Below are the code and all the weights of a small trained network. Each question names an input and a target symbol and asks about switching units off, where a switched-off unit gives its printed mean instead of its output.

import numpy as np


def w(rows, s, z=0):
    codes = np.array(rows[::2]) - 128.0
    scale = np.full(codes.shape[1], s)
    scale[-1] = z or s
    return codes * scale


def norm(h):
    return h / np.sqrt((h * h).mean(-1, keepdims=True) + 1e-5)


def f(y):
    return y / 2 * (1 + np.tanh(0.7978845608 * (y + 0.044715 * y**3)))


def softmax(a):
    e = np.exp(a - a.max(-1, keepdims=True))
    return e / e.sum(-1, keepdims=True)


def log_softmax(a):
    a = a - a.max(-1, keepdims=True)
    return a - np.log(np.exp(a).sum(-1, keepdims=True))


def net(x, mask):
    ids = ['αδελμτφψω'.index(c) for c in x.split()]
    T = len(ids)
    res = E[ids] + P[:T]
    u = 0
    for l in range(2):
        q, k, v = (norm(res) @ M[l].T for M in (Q, K, V))
        z = softmax(np.where(np.tri(T) > 0, q @ k.T / 4**0.5, -1e9)) @ v
        res = res + np.where(mask[u], z, O[l][:, -1]) @ O[l][:, :-1]
        u += 1
        y = f(norm(res) @ A[l][:, :-1].T + A[l][:, -1])
        res = res + np.where(mask[u : u + 16], y, B[l][:, -1]) @ B[l][:, :-1]
        u += 16
    return log_softmax(norm(res)[-1] @ U[:, :-1].T + U[:, -1])


Q, K, V, O, A, B = {}, {}, {}, {}, {}, {}
E = w([
[134,82,129,124,155,160],'α',
[128,86,134,119,162,160],'δ',
[146,137,96,103,183,142],'ε',
[121,70,149,125,124,169],'λ',
[56,122,134,121,122,149],'μ',
[90,7,135,161,139,194],'τ',
[120,126,159,129,163,77],'φ',
[163,68,123,137,119,134],'ψ',
[120,112,68,149,87,123],'ω',
],0.013)
P = w([
[125,103,111,255,188,167],'0',
[117,135,125,198,169,159],'1',
[115,121,116,170,171,142],'2',
[116,109,113,150,167,140],'3',
[116,107,111,133,163,134],'4',
[113,106,122,120,154,132],'5',
[115,111,123,109,142,128],'6',
[119,113,126,97,132,124],'7',
[125,116,129,84,120,119],'8',
[128,117,129,72,110,111],'9',
[131,113,123,51,99,107],'10',
[126,93,124,29,103,100],'11',
],0.009)
Q[0] = w([
[118,171,142,213,57,86],'0.h1',
[230,166,156,188,81,185],'0.h1',
[143,56,164,116,164,58],'0.h1',
[70,3,84,102,132,147],'0.h1',
],0.011)
K[0] = w([
[146,152,101,195,209,188],'0.h1',
[60,163,120,243,198,147],'0.h1',
[95,159,83,2,50,167],'0.h1',
[158,167,116,47,89,48],'0.h1',
],0.0076)
V[0] = w([
[74,92,86,126,80,230],'0.h1',
[3,142,201,121,95,71],'0.h1',
[193,50,175,230,97,97],'0.h1',
[131,126,255,94,175,169],'0.h1',
],0.0078)
O[0] = w([
[104,149,2,83,72,203,166],'0.h1',
[55,96,48,190,208,90,4],'0.h1',
[151,25,115,33,83,9,66],'0.h1',
[43,72,192,68,225,225,161],'0.h1',
],0.0075,0.0036)
A[0] = w([
[86,103,193,178,71,166,106],'0.n1',
[106,127,95,143,114,190,58],'0.n2',
[17,162,140,113,139,71,141],'0.n3',
[158,99,70,111,181,99,123],'0.n4',
[143,91,111,254,70,130,54],'0.n5',
[77,133,183,86,59,131,83],'0.n6',
[154,99,157,245,104,169,3],'0.n7',
[80,191,103,141,52,79,131],'0.n8',
[129,144,125,168,161,121,85],'0.n9',
[143,153,95,116,86,146,88],'0.n10',
[122,109,96,203,176,161,133],'0.n11',
[132,110,125,135,138,44,149],'0.n12',
[104,115,135,122,136,137,93],'0.n13',
[92,91,140,147,117,175,135],'0.n14',
[110,143,61,163,146,160,121],'0.n15',
[145,32,126,171,97,111,50],'0.n16',
],0.0094,0.0057)
B[0] = w([
[110,106,116,197,101,36,160],'0.n1',
[131,180,109,82,57,142,179],'0.n2',
[147,141,128,53,172,210,198],'0.n3',
[58,71,99,101,144,90,185],'0.n4',
[217,64,153,187,163,80,116],'0.n5',
[168,80,132,204,84,37,128],'0.n6',
[140,2,87,174,78,223,88],'0.n7',
[245,127,110,127,129,126,148],'0.n8',
[94,131,102,150,102,103,103],'0.n9',
[174,129,135,130,124,186,155],'0.n10',
[105,143,133,136,70,30,238],'0.n11',
[156,111,39,121,144,202,153],'0.n12',
[129,138,164,137,114,110,129],'0.n13',
[172,185,141,145,84,75,250],'0.n14',
[88,136,135,58,99,97,218],'0.n15',
[82,206,174,111,153,87,139],'0.n16',
],0.0064,0.0024)
Q[1] = w([
[103,239,222,134,69,206],'1.h1',
[33,148,65,63,97,243],'1.h1',
[21,115,170,139,220,253],'1.h1',
[250,111,77,105,93,37],'1.h1',
],0.0049)
K[1] = w([
[146,165,141,199,101,232],'1.h1',
[40,31,31,180,101,211],'1.h1',
[3,115,185,160,141,201],'1.h1',
[230,122,85,55,103,45],'1.h1',
],0.0052)
V[1] = w([
[111,88,55,75,162,139],'1.h1',
[138,169,114,42,144,113],'1.h1',
[107,58,136,254,105,101],'1.h1',
[162,198,72,93,215,99],'1.h1',
],0.0053)
O[1] = w([
[147,153,207,165,82,136,173],'1.h1',
[120,148,162,115,93,69,192],'1.h1',
[163,113,55,159,190,255,3],'1.h1',
[190,166,128,88,136,53,146],'1.h1',
],0.0062,0.0034)
A[1] = w([
[129,172,87,130,122,116,67],'1.n1',
[189,113,155,94,159,175,89],'1.n2',
[118,31,149,152,83,155,51],'1.n3',
[253,23,127,142,158,181,78],'1.n4',
[48,111,126,143,125,23,77],'1.n5',
[64,151,91,97,129,152,148],'1.n6',
[59,163,180,211,167,107,44],'1.n7',
[133,94,164,127,136,168,95],'1.n8',
[216,160,2,134,92,108,17],'1.n9',
[154,119,127,101,174,110,91],'1.n10',
[179,212,100,129,251,136,105],'1.n11',
[163,232,219,159,115,150,155],'1.n12',
[123,121,132,121,124,124,93],'1.n13',
[104,144,94,163,123,220,144],'1.n14',
[146,104,41,78,174,217,120],'1.n15',
[201,102,33,149,115,73,3],'1.n16',
],0.0074,0.0049)
B[1] = w([
[139,144,91,71,108,137,113],'1.n1',
[105,154,175,131,57,113,157],'1.n2',
[156,188,125,102,176,190,129],'1.n3',
[165,112,141,200,108,2,159],'1.n4',
[180,116,154,127,175,65,157],'1.n5',
[138,86,108,172,95,79,178],'1.n6',
[154,103,232,104,141,96,137],'1.n7',
[142,153,157,110,120,121,131],'1.n8',
[198,125,104,94,253,135,150],'1.n9',
[101,107,160,121,127,140,134],'1.n10',
[52,170,142,130,140,197,176],'1.n11',
[152,114,147,196,98,78,255],'1.n12',
[127,136,122,112,132,124,117],'1.n13',
[146,101,135,189,54,148,131],'1.n14',
[98,68,161,210,157,191,140],'1.n15',
[133,151,72,43,221,143,131],'1.n16',
],0.0064,0.0047)
U = w([
[128,139,142,76,120,165,3],'α',
[99,200,147,58,142,175,248],'δ',
[192,230,199,205,92,116,109],'ε',
[97,107,128,67,104,219,27],'λ',
[37,188,28,144,83,53,88],'μ',
[107,80,91,200,121,219,128],'τ',
[80,108,168,152,254,84,102],'φ',
[154,27,119,115,73,61,209],'ψ',
[205,161,40,121,175,140,110],'ω',
],0.0066,0.0055)

Each question gives the input, a string of symbols that net reads in full, and the target symbol t.
The units are the heads (4 rows each of Q, K, V and O) and the neurons (one row each of A and B). Each row of codes is followed by its name. A weight is (code - 128) times the scale printed after its matrix; where a second scale follows, it is the last column's (O, A, B and U).
mask holds one flag per unit, layer by layer, with each layer's heads first. A switched-off unit (its flag False) gives its mean, the last column of its rows in O or B, instead of its output. The means were averaged over made-up inputs and are rounded, as every weight is.
A unit's drop is (log p(t) with every unit on - log p(t) with that unit switched off) / (log p(t) with every unit on - log p(t) with every unit switched off).
The circuit of an input: a set's keep is (log p(t) with only the set's units on - log p(t) with every unit switched off) / (log p(t) with every unit on - log p(t) with every unit switched off). Starting from the 12 units with the biggest drops (on a tie, the unit counted first), units are removed one at a time, each time the one whose removal leaves the highest keep (on an exact tie, the one counted first), for as long as the keep stays at least 0.8.
units of the circuit, in order: the units of the circuit, biggest drop first
k most important neurons: the k neurons with the biggest drops, biggest first
top k neurons in layer l: the k neurons of layer l with the biggest drops, biggest first
drop when u is switched off: that unit's drop, to one decimal
input ψ φ ε α μ α ω μ τ, target ω: units of the circuit, in order	0.h1, 1.n9, 1.n16
input φ τ φ φ φ ε α ω φ ε ε φ, target ε: units of the circuit, in order	0.h1
input α φ ε δ ε μ ε, target μ: units of the circuit, in order	0.h1, 0.n11, 1.n6
input φ α φ φ ε ε μ α μ α, target μ: units of the circuit, in order	0.h1, 0.n11
input δ ε ψ ε μ, target ψ: units of the circuit, in order	0.h1, 0.n6
input δ φ α φ ψ ε ε τ, target ε: 3 most important neurons	0.n14, 0.n1, 1.n3
input λ δ δ φ ε ε α ψ ε μ μ τ, target μ: 4 most important neurons	0.n11, 0.n15, 0.n14, 0.n2
input ε ε ε ε ε ω ε, target ω: units of the circuit, in order	0.h1, 1.n9
input μ ε δ ε α, target ε: 2 most important neurons	1.n12, 0.n4
input δ ε μ ψ φ μ ε ε α, target ε: units of the circuit, in order	1.n12, 0.n14, 0.h1
input δ μ ε φ α ε ε, target ε: 3 most important neurons	1.n12, 0.n3, 0.n4
input ε φ τ, target φ: 2 most important neurons	0.n16, 1.n3
input δ δ ω μ, target ω: 2 most important neurons	0.n8, 1.n9
input ψ μ ε φ ε ε ε, target ε: top neuron in layer 1	1.n12
input δ μ ε μ ψ α α ε μ ε μ μ, target μ: 2 most important neurons	1.n6, 0.n11
input δ ε ε ε τ, target ε: 2 most important neurons	0.n14, 1.n3
input ε φ λ ε λ μ ε λ ω ψ, target ω: 2 most important neurons	1.n9, 1.n16
input ε φ ε ψ φ, target ψ: drop when 0.h1 is switched off	2.4
input ε ε ε φ δ μ φ ε ε φ λ, target φ: drop when 0.h1 is switched off	0.9
input ψ μ δ, target ψ: units of the circuit, in order	0.h1
input ε δ ψ ε, target ψ: drop when 0.h1 is switched off	0.9
input ε φ ε, target φ: drop when 0.n4 is switched off	0.1
